Below is a small trained network, with its code and all its weights. Each question gives an input and a class and asks what happens when units are switched off, that is, made to give their printed mean instead of their output.

import numpy as np


def w(rows, s, z=0):
    codes = np.array(rows[::2]) - 128.0
    scale = np.full(codes.shape[1], s)
    scale[-1] = z or s
    return codes * scale


def norm(h):
    return h / np.sqrt((h * h).mean(-1, keepdims=True) + 1e-5)


def f(y):
    return np.maximum(y, 0)


def log_softmax(a):
    a = a - a.max(-1, keepdims=True)
    return a - np.log(np.exp(a).sum(-1, keepdims=True))


def net(x, mask):
    res = np.array(x, float).reshape(1, 3) / 4 @ E
    u = 0
    for l in range(2):
        y = f(norm(res) @ A[l][:, :-1].T + A[l][:, -1])
        res = res + np.where(mask[u : u + 11], y, B[l][:, -1]) @ B[l][:, :-1]
        u += 11
    return log_softmax(norm(res)[-1] @ U[:, :-1].T + U[:, -1])


A, B = {}, {}
E = w([
[140,192,143,129,43,222],'x0',
[126,114,123,104,111,153],'x1',
[165,177,199,3,215,64],'x2',
],0.0057)
A[0] = w([
[148,130,199,139,61,114,151],'0.n1',
[171,58,99,65,132,102,96],'0.n2',
[134,143,133,185,189,85,190],'0.n3',
[74,118,108,140,180,148,157],'0.n4',
[102,2,96,151,119,109,108],'0.n5',
[146,164,138,73,124,92,148],'0.n6',
[213,54,68,146,114,179,137],'0.n7',
[133,112,160,124,200,83,49],'0.n8',
[79,143,115,92,168,136,138],'0.n9',
[194,169,147,130,60,110,4],'0.n10',
[127,133,104,123,149,100,219],'0.n11',
],0.0095,0.0028)
B[0] = w([
[96,122,142,120,143,228,188],'0.n1',
[60,90,110,144,122,123,199],'0.n2',
[174,60,156,114,107,145,215],'0.n3',
[142,138,123,48,90,166,175],'0.n4',
[209,114,204,152,119,14,254],'0.n5',
[142,182,79,111,188,174,231],'0.n6',
[170,115,97,246,186,77,227],'0.n7',
[65,196,52,161,169,132,223],'0.n8',
[152,80,151,182,105,116,177],'0.n9',
[159,44,13,150,165,103,171],'0.n10',
[121,99,196,111,2,77,194],'0.n11',
],0.0052,0.0053)
A[1] = w([
[100,140,77,158,165,65,169],'1.n1',
[192,195,147,2,109,216,183],'1.n2',
[84,80,129,210,115,143,218],'1.n3',
[28,81,218,71,241,138,134],'1.n4',
[153,151,182,172,167,230,232],'1.n5',
[104,171,153,149,74,140,55],'1.n6',
[112,124,94,60,147,120,250],'1.n7',
[45,127,80,103,147,93,108],'1.n8',
[114,138,74,113,86,202,60],'1.n9',
[152,111,108,113,177,51,128],'1.n10',
[104,126,90,231,37,195,150],'1.n11',
],0.0084,0.0024)
B[1] = w([
[118,54,34,54,16,186,199],'1.n1',
[173,112,89,236,185,1,238],'1.n2',
[126,193,184,63,221,63,225],'1.n3',
[54,89,135,105,92,226,207],'1.n4',
[98,216,136,195,204,192,217],'1.n5',
[28,222,164,97,154,101,139],'1.n6',
[173,125,63,153,59,196,198],'1.n7',
[127,18,39,125,46,230,167],'1.n8',
[138,85,115,99,83,72,182],'1.n9',
[156,139,171,101,122,150,214],'1.n10',
[82,134,186,40,88,161,254],'1.n11',
],0.0058,0.0071)
U = w([
[177,70,204,128,105,5,1],'0',
[108,57,47,46,102,215,130],'1',
[38,232,213,97,137,205,120],'2',
[170,196,58,192,218,121,227],'3',
],0.012,0.00078)

Each question gives the input, the list of numbers given to net, and the class t.
The units are the neurons (one row each of A and B). Each row of codes is followed by its name. A weight is (code - 128) times the scale printed after its matrix; where a second scale follows, it is the last column's (A, B and U).
mask holds one flag per neuron, layer by layer. A switched-off neuron (its flag False) gives its mean, the last column of its row in B, instead of its output. The means were averaged over made-up inputs and are rounded, as every weight is.
A unit's drop is (log p(t) with every unit on - log p(t) with that unit switched off) / (log p(t) with every unit on - log p(t) with every unit switched off).
The circuit of an input: a set's keep is (log p(t) with only the set's units on - log p(t) with every unit switched off) / (log p(t) with every unit on - log p(t) with every unit switched off). Starting from the 12 units with the biggest drops (on a tie, the unit counted first), units are removed one at a time, each time the one whose removal leaves the highest keep (on an exact tie, the one counted first), for as long as the keep stays at least 0.8.
units of the circuit, in order: the units of the circuit, biggest drop first
top k neurons: the k neurons with the biggest drops, biggest first
k most important neurons of layer l: the k neurons of layer l with the biggest drops, biggest first
drop of u: that unit's drop, to one decimal
input [1,8,5], class 3: units of the circuit, in order => [1.n2, 0.n6]
input [7,3,1], class 3: units of the circuit, in order => [1.n2]
input [1,1,7], class 3: 3 most important neurons of layer 1 => [1.n2, 1.n11, 1.n1]
input [0,7,-5], class 0: top 2 neurons => [0.n5, 0.n7]
input [1,3,8], class 3: top 3 neurons => [1.n2, 0.n6, 1.n11]
input [-7,0,1], class 1: 3 most important neurons of layer 0 => [0.n8, 0.n7, 0.n2]
input [1,-7,4], class 3: top 2 neurons => [1.n2, 0.n2]
input [2,-8,6], class 3: drop of 0.n7 => 0.0
input [0,1,-3], class 0: drop of 0.n5 => 0.3
input [-1,-4,1], class 1: drop of 0.n8 => 1.0
input [-1,5,-6], class 0: drop of 0.n5 => 0.4
